Here is a tiny trained network, its code and every weight. The questions are about switching its units off for an input and a class, where a switched-off unit gives its printed mean instead of its output.

import numpy as np


def w(rows, s, z=0):
    codes = np.array(rows[::2]) - 128.0
    scale = np.full(codes.shape[1], s)
    scale[-1] = z or s
    return codes * scale


def norm(h):
    return h / np.sqrt((h * h).mean(-1, keepdims=True) + 1e-5)


def f(y):
    return y / 2 * (1 + np.tanh(0.7978845608 * (y + 0.044715 * y**3)))


def log_softmax(a):
    a = a - a.max(-1, keepdims=True)
    return a - np.log(np.exp(a).sum(-1, keepdims=True))


def net(x, mask):
    res = np.array(x, float).reshape(1, 8) / 4 @ E
    u = 0
    for l in range(2):
        y = f(norm(res) @ A[l][:, :-1].T + A[l][:, -1])
        res = res + np.where(mask[u : u + 11], y, B[l][:, -1]) @ B[l][:, :-1]
        u += 11
    return log_softmax(norm(res)[-1] @ U[:, :-1].T + U[:, -1])


A, B = {}, {}
E = w([
[115,12,68,69,75,157,254],'x0',
[136,136,116,145,115,119,134],'x1',
[119,126,131,116,132,132,120],'x2',
[21,230,212,129,38,220,186],'x3',
[131,132,122,132,126,122,132],'x4',
[217,178,202,44,78,80,151],'x5',
[130,135,117,138,115,118,130],'x6',
[130,130,124,133,125,128,130],'x7',
],0.008)
A[0] = w([
[93,178,179,112,133,152,198,76],'0.n1',
[191,194,155,35,87,89,168,2],'0.n2',
[126,155,116,161,123,174,54,74],'0.n3',
[158,151,176,79,114,77,156,7],'0.n4',
[134,163,154,67,96,90,159,44],'0.n5',
[83,115,120,158,143,144,112,60],'0.n6',
[6,110,99,217,169,134,147,76],'0.n7',
[169,168,181,69,104,87,160,15],'0.n8',
[69,159,185,141,73,142,187,85],'0.n9',
[96,82,132,67,69,128,254,36],'0.n10',
[48,184,174,157,94,106,39,75],'0.n11',
],0.0095,0.0037)
B[0] = w([
[191,165,49,82,123,165,119,199],'0.n1',
[139,24,179,254,104,154,42,197],'0.n2',
[65,89,177,115,168,129,186,162],'0.n3',
[86,61,174,141,131,175,66,153],'0.n4',
[100,93,166,145,18,136,123,158],'0.n5',
[159,144,189,150,79,172,116,141],'0.n6',
[220,38,182,175,15,196,72,231],'0.n7',
[156,76,176,230,114,188,44,173],'0.n8',
[185,202,27,43,99,126,42,231],'0.n9',
[49,120,136,144,175,61,234,254],'0.n10',
[100,130,139,135,151,72,253,225],'0.n11',
],0.0082,0.0059)
A[1] = w([
[155,121,99,127,151,82,104,109],'1.n1',
[145,131,88,135,112,73,106,3],'1.n2',
[155,100,132,98,194,80,131,104],'1.n3',
[120,86,88,103,85,143,177,143],'1.n4',
[76,248,106,89,98,155,99,79],'1.n5',
[102,95,156,155,86,198,78,64],'1.n6',
[143,81,91,177,151,166,158,89],'1.n7',
[95,144,130,141,76,158,132,110],'1.n8',
[154,211,192,194,201,93,100,75],'1.n9',
[160,101,102,144,164,70,112,124],'1.n10',
[120,195,188,167,159,105,115,67],'1.n11',
],0.012,0.0031)
B[1] = w([
[83,189,106,67,59,185,145,187],'1.n1',
[173,119,159,72,99,167,147,137],'1.n2',
[143,192,106,92,102,159,69,217],'1.n3',
[133,183,192,162,219,45,148,253],'1.n4',
[189,134,24,62,166,226,117,228],'1.n5',
[213,93,180,164,118,101,67,246],'1.n6',
[78,207,207,135,108,108,61,216],'1.n7',
[127,112,121,57,160,120,2,198],'1.n8',
[68,76,135,142,139,73,237,240],'1.n9',
[154,188,111,84,77,248,140,238],'1.n10',
[55,80,94,121,163,50,184,186],'1.n11',
],0.008,0.0054)
U = w([
[176,48,233,209,77,163,60,250],'0',
[194,192,58,29,116,232,108,89],'1',
[41,113,153,142,197,37,254,41],'2',
],0.012,0.0024)

Each question gives the input, the list of numbers given to net, and the class t.
The units are the neurons (one row each of A and B). Each row of codes is followed by its name. A weight is (code - 128) times the scale printed after its matrix; where a second scale follows, it is the last column's (A, B and U).
mask holds one flag per neuron, layer by layer. A switched-off neuron (its flag False) gives its mean, the last column of its row in B, instead of its output. The means were averaged over made-up inputs and are rounded, as every weight is.
A unit's drop is (log p(t) with every unit on - log p(t) with that unit switched off) / (log p(t) with every unit on - log p(t) with every unit switched off).
The circuit of an input: a set's keep is (log p(t) with only the set's units on - log p(t) with every unit switched off) / (log p(t) with every unit on - log p(t) with every unit switched off). Starting from the 12 units with the biggest drops (on a tie, the unit counted first), units are removed one at a time, each time the one whose removal leaves the highest keep (on an exact tie, the one counted first), for as long as the keep stays at least 0.8.
circuit, biggest first: the units of the circuit, biggest drop first
unit that matters most: the unit with the biggest drop
top k neurons: the k neurons with the biggest drops, biggest first
k most important neurons of layer l: the k neurons of layer l with the biggest drops, biggest first
drop of u: that unit's drop, to one decimal
input [-3,8,8,7,3,-5,-3,4], class 1: unit that matters most -> 0.n9
input [7,-4,3,8,-8,-6,-2,-4], class 1: top 2 neurons -> [0.n9 0.n2]
input [7,8,-7,0,7,8,-1,-7], class 0: top 2 neurons -> [0.n2 0.n8]
input [-8,-2,2,-2,5,7,-5,-5], class 2: top 2 neurons -> [1.n9 0.n7]
input [8,-2,8,0,-5,8,4,5], class 0: top 4 neurons -> [0.n2 0.n8 0.n11 0.n4]
input [5,1,6,-4,-1,5,-1,1], class 0: 2 most important neurons of layer 1 -> [1.n9 1.n11]
input [-8,-5,6,8,-8,-3,6,-6], class 1: 4 most important neurons of layer 0 -> [0.n9 0.n10 0.n1 0.n2]
input [-8,-5,-7,5,1,7,6,-4], class 2: 2 most important neurons of layer 1 -> [1.n9 1.n11]
input [2,-5,6,-3,-1,3,-4,8], class 0: 2 most important neurons of layer 0 -> [0.n9 0.n2]
input [-6,1,-4,-3,3,-5,4,-2], class 2: top 2 neurons -> [1.n9 0.n2]
input [7,-6,8,-5,-1,7,2,6], class 0: 3 most important neurons of layer 1 -> [1.n9 1.n11 1.n3]
input [6,1,1,4,-8,1,4,7], class 2: top 3 neurons -> [0.n10 1.n4 1.n10]
input [6,-5,-3,0,0,-4,-3,5], class 2: 2 most important neurons of layer 0 -> [0.n10 0.n2]
input [6,-1,-4,2,-1,-7,-8,-4], class 0: circuit, biggest first -> [0.n7]
input [-7,-1,1,-1,4,6,4,6], class 2: 2 most important neurons of layer 1 -> [1.n9 1.n11]
input [4,0,-4,-7,-8,-5,-5,8], class 1: top 2 neurons -> [0.n2 1.n10]
input [8,-2,2,5,2,8,-7,-4], class 0: top 2 neurons -> [0.n2 0.n8]
input [6,4,4,3,2,1,-8,-2], class 2: drop of 0.n10 -> 2.1
input [7,-3,-6,3,-6,4,-6,-8], class 2: drop of 0.n10 -> 2.8
input [-6,0,0,-4,6,-4,8,-5], class 2: drop of 1.n9 -> 0.6
